Below is a small trained network, with its code and all its weights. Each question gives an input and a class and asks what happens when units are switched off, that is, made to give their printed mean instead of their output.

import numpy as np


def w(rows, s, z=0):
    codes = np.array(rows[::2]) - 128.0
    scale = np.full(codes.shape[1], s)
    scale[-1] = z or s
    return codes * scale


def f(y):
    return np.maximum(y, 0)


def log_softmax(a):
    a = a - a.max(-1, keepdims=True)
    return a - np.log(np.exp(a).sum(-1, keepdims=True))


def net(x, mask):
    res = np.array(x, float).reshape(1, 2) / 4 @ E
    y = f(res @ A[0][:, :-1].T + A[0][:, -1])
    res = res + np.where(mask, y, B[0][:, -1]) @ B[0][:, :-1]
    return log_softmax(res[-1] @ U[:, :-1].T + U[:, -1])


A, B = {}, {}
E = w([
[202,15,201,166],'x0',
[57,156,254,41],'x1',
],0.0088)
A[0] = w([
[146,180,125,230,29],'n0',
[172,128,87,105,41],'n1',
[27,223,64,146,37],'n2',
[49,254,94,195,94],'n3',
[164,104,247,191,47],'n4',
[95,190,196,98,80],'n5',
[15,88,156,150,39],'n6',
[217,34,215,130,43],'n7',
[168,148,59,144,56],'n8',
[160,243,21,226,31],'n9',
[86,114,209,28,26],'n10',
[184,240,95,106,253],'n11',
[80,157,94,139,60],'n12',
[94,117,149,27,30],'n13',
[91,253,45,104,252],'n14',
[116,175,171,96,17],'n15',
[31,61,111,35,224],'n16',
[174,156,72,129,19],'n17',
[108,25,114,113,37],'n18',
[196,162,49,126,22],'n19',
[155,157,42,152,18],'n20',
[123,76,73,115,56],'n21',
[42,185,157,146,3],'n22',
[99,136,6,205,32],'n23',
[63,251,18,61,50],'n24',
[90,164,169,67,4],'n25',
[38,202,116,145,91],'n26',
[100,155,55,66,219],'n27',
[145,136,53,124,54],'n28',
],0.0092,0.004)
B[0] = w([
[79,168,78,87,149],'n0',
[105,139,89,75,140],'n1',
[160,73,167,74,206],'n2',
[190,51,119,121,207],'n3',
[137,104,141,73,174],'n4',
[91,254,86,166,185],'n5',
[121,133,68,121,148],'n6',
[157,76,161,50,197],'n7',
[70,192,75,144,168],'n8',
[115,155,95,132,212],'n9',
[68,198,66,141,194],'n10',
[85,48,191,169,205],'n11',
[169,103,105,78,154],'n12',
[79,174,33,135,168],'n13',
[152,63,215,139,253],'n14',
[150,188,98,69,155],'n15',
[57,136,131,168,194],'n16',
[85,197,85,65,152],'n17',
[177,101,112,59,146],'n18',
[94,215,107,112,168],'n19',
[123,156,99,132,171],'n20',
[60,153,96,102,144],'n21',
[129,165,80,73,164],'n22',
[91,189,91,140,198],'n23',
[212,71,163,70,238],'n24',
[157,199,67,127,170],'n25',
[123,96,160,97,189],'n26',
[137,60,151,174,201],'n27',
[77,162,81,123,161],'n28',
],0.0082,0.011)
U = w([
[168,150,169,99,89],'0',
[123,249,104,136,3],'1',
[121,164,202,186,218],'2',
],0.016,0.004)

Each question gives the input, the list of numbers given to net, and the class t.
The units are the neurons (one row each of A and B). Each row of codes is followed by its name. A weight is (code - 128) times the scale printed after its matrix; where a second scale follows, it is the last column's (A, B and U).
mask holds one flag per neuron, in row order. A switched-off neuron (its flag False) gives its mean, the last column of its row in B, instead of its output. The means were averaged over made-up inputs and are rounded, as every weight is.
A unit's drop is (log p(t) with every unit on - log p(t) with that unit switched off) / (log p(t) with every unit on - log p(t) with every unit switched off).
unit that matters most: the unit with the biggest drop
top k neurons: the k neurons with the biggest drops, biggest first
drop when u is switched off: that unit's drop, to one decimal
input [-3,-1], class 2: unit that matters most => n7
input [2,-2], class 2: top 3 neurons => [n24 n2 n3]
input [-8,-7], class 0: top 4 neurons => [n24 n14 n2 n3]
input [-3,3], class 2: top 2 neurons => [n7 n16]
input [3,4], class 1: top 3 neurons => [n14 n24 n11]
input [-5,-5], class 0: top 2 neurons => [n14 n24]
input [-3,-3], class 2: top 2 neurons => [n7 n11]
input [2,4], class 1: drop when n14 is switched off => 0.3
input [0,0], class 2: drop when n24 is switched off => 0.2
input [-2,1], class 2: drop when n7 is switched off => 0.2
input [-6,-1], class 0: drop when n24 is switched off => 0.1
